Here is a tiny trained network, its code and every weight. The questions are about switching its units off for an input and a target symbol, where a switched-off unit gives its printed mean instead of its output.

import numpy as np


def w(rows, s, z=0):
    codes = np.array(rows[::2]) - 128.0
    scale = np.full(codes.shape[1], s)
    scale[-1] = z or s
    return codes * scale


def f(y):
    return y / 2 * (1 + np.tanh(0.7978845608 * (y + 0.044715 * y**3)))


def softmax(a):
    e = np.exp(a - a.max(-1, keepdims=True))
    return e / e.sum(-1, keepdims=True)


def log_softmax(a):
    a = a - a.max(-1, keepdims=True)
    return a - np.log(np.exp(a).sum(-1, keepdims=True))


def net(x, mask):
    ids = ['ΓΔΘΠβεμψ'.index(c) for c in x.split()]
    T = len(ids)
    res = E[ids] + P[:T]
    u = 0
    for l in range(2):
        q, k, v = (res @ M[l].T for M in (Q, K, V))
        z = softmax(np.where(np.tri(T) > 0, q @ k.T / 4**0.5, -1e9)) @ v
        res = res + np.where(mask[u], z, O[l][:, -1]) @ O[l][:, :-1]
        u += 1
        y = f(res @ A[l][:, :-1].T + A[l][:, -1])
        res = res + np.where(mask[u : u + 4], y, B[l][:, -1]) @ B[l][:, :-1]
        u += 4
    return log_softmax(res[-1] @ U[:, :-1].T + U[:, -1])


Q, K, V, O, A, B = {}, {}, {}, {}, {}, {}
E = w([
[29,104,77,116,167],'Γ',
[192,182,142,162,174],'Δ',
[86,168,158,104,161],'Θ',
[45,144,124,102,152],'Π',
[108,124,106,6,151],'β',
[185,120,192,51,218],'ε',
[106,201,136,123,95],'μ',
[113,115,152,205,127],'ψ',
],0.02)
P = w([
[2,122,151,155,150],'0',
[27,128,129,162,141],'1',
[35,142,145,132,127],'2',
[59,116,126,151,133],'3',
[63,148,164,124,109],'4',
[91,118,138,133,118],'5',
[94,122,146,124,100],'6',
[114,142,183,107,98],'7',
[135,97,143,134,101],'8',
[123,139,190,91,65],'9',
[156,74,134,100,92],'10',
[153,112,198,60,54],'11',
[96,106,135,126,108],'12',
],0.0098)
Q[0] = w([
[8,108,123,109,245],'L0H0',
[64,86,142,166,178],'L0H0',
[48,132,221,106,81],'L0H0',
[188,127,143,153,124],'L0H0',
],0.012)
K[0] = w([
[192,123,95,115,1],'L0H0',
[189,88,245,144,98],'L0H0',
[218,77,95,144,78],'L0H0',
[53,199,111,201,166],'L0H0',
],0.012)
V[0] = w([
[142,133,90,80,123],'L0H0',
[76,195,91,117,12],'L0H0',
[94,49,214,152,59],'L0H0',
[127,93,99,98,118],'L0H0',
],0.011)
O[0] = w([
[8,111,196,182,149,2],'L0H0',
[69,156,148,194,74,163],'L0H0',
[128,106,115,84,42,238],'L0H0',
[153,177,184,207,135,53],'L0H0',
],0.013,0.0024)
A[0] = w([
[102,118,55,65,138,104],'L0N0',
[124,231,196,128,206,114],'L0N1',
[122,123,2,141,53,252],'L0N2',
[44,76,145,69,200,248],'L0N3',
],0.0063,0.0023)
B[0] = w([
[193,94,80,188,135,199],'L0N0',
[139,174,153,156,152,171],'L0N1',
[123,106,130,55,42,227],'L0N2',
[176,129,186,255,113,255],'L0N3',
],0.0095,0.0079)
Q[1] = w([
[178,74,254,158,80],'L1H0',
[89,137,139,88,133],'L1H0',
[113,159,172,105,155],'L1H0',
[117,170,60,66,199],'L1H0',
],0.0055)
K[1] = w([
[91,140,141,61,99],'L1H0',
[91,123,2,116,110],'L1H0',
[121,101,157,209,96],'L1H0',
[125,75,69,163,108],'L1H0',
],0.0053)
V[1] = w([
[224,245,99,201,59],'L1H0',
[138,80,121,183,49],'L1H0',
[116,111,61,195,141],'L1H0',
[134,97,73,165,134],'L1H0',
],0.011)
O[1] = w([
[106,164,6,128,96,210],'L1H0',
[149,121,124,153,135,254],'L1H0',
[182,147,125,132,67,151],'L1H0',
[106,109,106,188,74,142],'L1H0',
],0.013,0.0078)
A[1] = w([
[197,86,66,156,149,223],'L1N0',
[57,253,168,128,173,250],'L1N1',
[182,13,55,178,105,132],'L1N2',
[110,83,89,4,106,82],'L1N3',
],0.0068,0.0019)
B[1] = w([
[137,137,178,119,40,200],'L1N0',
[76,2,109,165,146,190],'L1N1',
[180,223,147,149,183,250],'L1N2',
[177,71,70,177,148,189],'L1N3',
],0.0062,0.012)
U = w([
[159,145,181,120,23,133],'Γ',
[133,253,55,87,157,82],'Δ',
[119,115,105,68,98,65],'Θ',
[127,120,145,85,53,2],'Π',
[109,47,126,98,101,127],'β',
[172,104,125,59,160,171],'ε',
[43,161,78,41,67,147],'μ',
[151,68,110,41,54,249],'ψ',
],0.0077,0.0037)

Each question gives the input, a string of symbols that net reads in full, and the target symbol t.
The units are the heads (4 rows each of Q, K, V and O) and the neurons (one row each of A and B). Each row of codes is followed by its name. A weight is (code - 128) times the scale printed after its matrix; where a second scale follows, it is the last column's (O, A, B and U).
mask holds one flag per unit, layer by layer, with each layer's heads first. A switched-off unit (its flag False) gives its mean, the last column of its rows in O or B, instead of its output. The means were averaged over made-up inputs and are rounded, as every weight is.
A unit's drop is (log p(t) with every unit on - log p(t) with that unit switched off) / (log p(t) with every unit on - log p(t) with every unit switched off).
The circuit of an input: a set's keep is (log p(t) with only the set's units on - log p(t) with every unit switched off) / (log p(t) with every unit on - log p(t) with every unit switched off). Starting from all 10 units, units are removed one at a time, each time the one whose removal leaves the highest keep (on an exact tie, the one counted first), for as long as the keep stays at least 0.8.
circuit, biggest first: the units of the circuit, biggest drop first
unit that matters most: the unit with the biggest drop
k most important neurons: the k neurons with the biggest drops, biggest first
k most important neurons of layer l: the k neurons of layer l with the biggest drops, biggest first
drop of u: that unit's drop, to one decimal
input Γ ψ Θ, target ψ: unit that matters most -> L0H0
input Π β Γ Γ β Γ Γ, target β: 4 most important neurons -> (L1N1, L0N0, L1N2, L1N0)
input ψ Θ Δ μ μ Θ μ β Π, target β: 4 most important neurons -> (L1N1, L0N3, L1N2, L0N2)
input ψ β Γ Γ Γ Π μ Γ Δ Π, target Δ: circuit, biggest first -> (L0H0, L0N2)
input Γ ε ψ Γ Δ Γ, target Δ: 2 most important neurons of layer 1 -> (L1N2, L1N1)
input μ Δ μ β μ μ, target μ: circuit, biggest first -> (L1H0, L1N2, L0N3)
input β ψ μ β Γ Θ, target β: 2 most important neurons of layer 0 -> (L0N0, L0N2)
input Γ Γ μ β, target β: circuit, biggest first -> (L0H0, L1N1, L1N2)
input Γ ε Γ ψ Π ε Γ Γ μ Γ β, target β: circuit, biggest first -> (L0H0, L1N2, L1H0)
input Δ Θ Γ, target Δ: 3 most important neurons -> (L1N2, L0N3, L0N0)
input Δ Γ ψ Π, target ψ: 2 most important neurons -> (L0N2, L1N3)
input Δ Π μ Γ ψ Δ Γ ψ Γ β Π, target β: 2 most important neurons -> (L1N1, L1N2)
input ψ μ ψ Γ ψ μ, target ψ: 2 most important neurons -> (L0N3, L0N2)
input Θ Γ Δ ψ ε ε Θ, target ε: circuit, biggest first -> (L0H0)
input ψ μ Γ ψ Δ Γ β ε ε Θ β Γ, target β: 2 most important neurons -> (L1N1, L1N2)
input Δ ψ Γ ψ Γ Δ Θ, target Δ: 2 most important neurons of layer 0 -> (L0N0, L0N2)
input Γ Θ ψ Γ β Θ, target β: 2 most important neurons -> (L1N1, L1N2)
input Γ β Γ Π μ Π, target μ: 2 most important neurons of layer 0 -> (L0N3, L0N1)
input ε Γ ψ ε Π μ ψ ψ Δ ε Δ Δ, target Δ: 2 most important neurons of layer 0 -> (L0N2, L0N1)
input μ Δ Δ Δ Γ ψ Γ Π ψ Γ, target ψ: most important neuron -> (L0N2)
input Δ Π ψ Δ Γ Γ Γ ψ Γ Γ Θ Γ ψ, target ψ: 2 most important neurons -> (L0N3, L0N2)
input β ψ ψ Γ, target ψ: 2 most important neurons -> (L0N2, L1N3)
input Γ Γ Δ Π, target Δ: 2 most important neurons of layer 1 -> (L1N2, L1N1)
input Δ μ Π Δ Θ Δ μ β Γ Γ Δ Δ, target Δ: 3 most important neurons of layer 0 -> (L0N2, L0N3, L0N1)
input β ψ Γ Δ ε Π Γ ψ Δ ψ, target ψ: drop of L0H0 -> 0.5
input ε ψ Γ μ ψ Γ Γ μ μ μ, target μ: drop of L0H0 -> 0.2
input Γ Γ Γ Π, target Γ: circuit, biggest first -> (L1H0)
input Θ ψ Γ μ Π Θ, target μ: drop of L0H0 -> 0.7
input Γ β Γ Δ ε Γ, target ε: drop of L1N0 -> 0.0
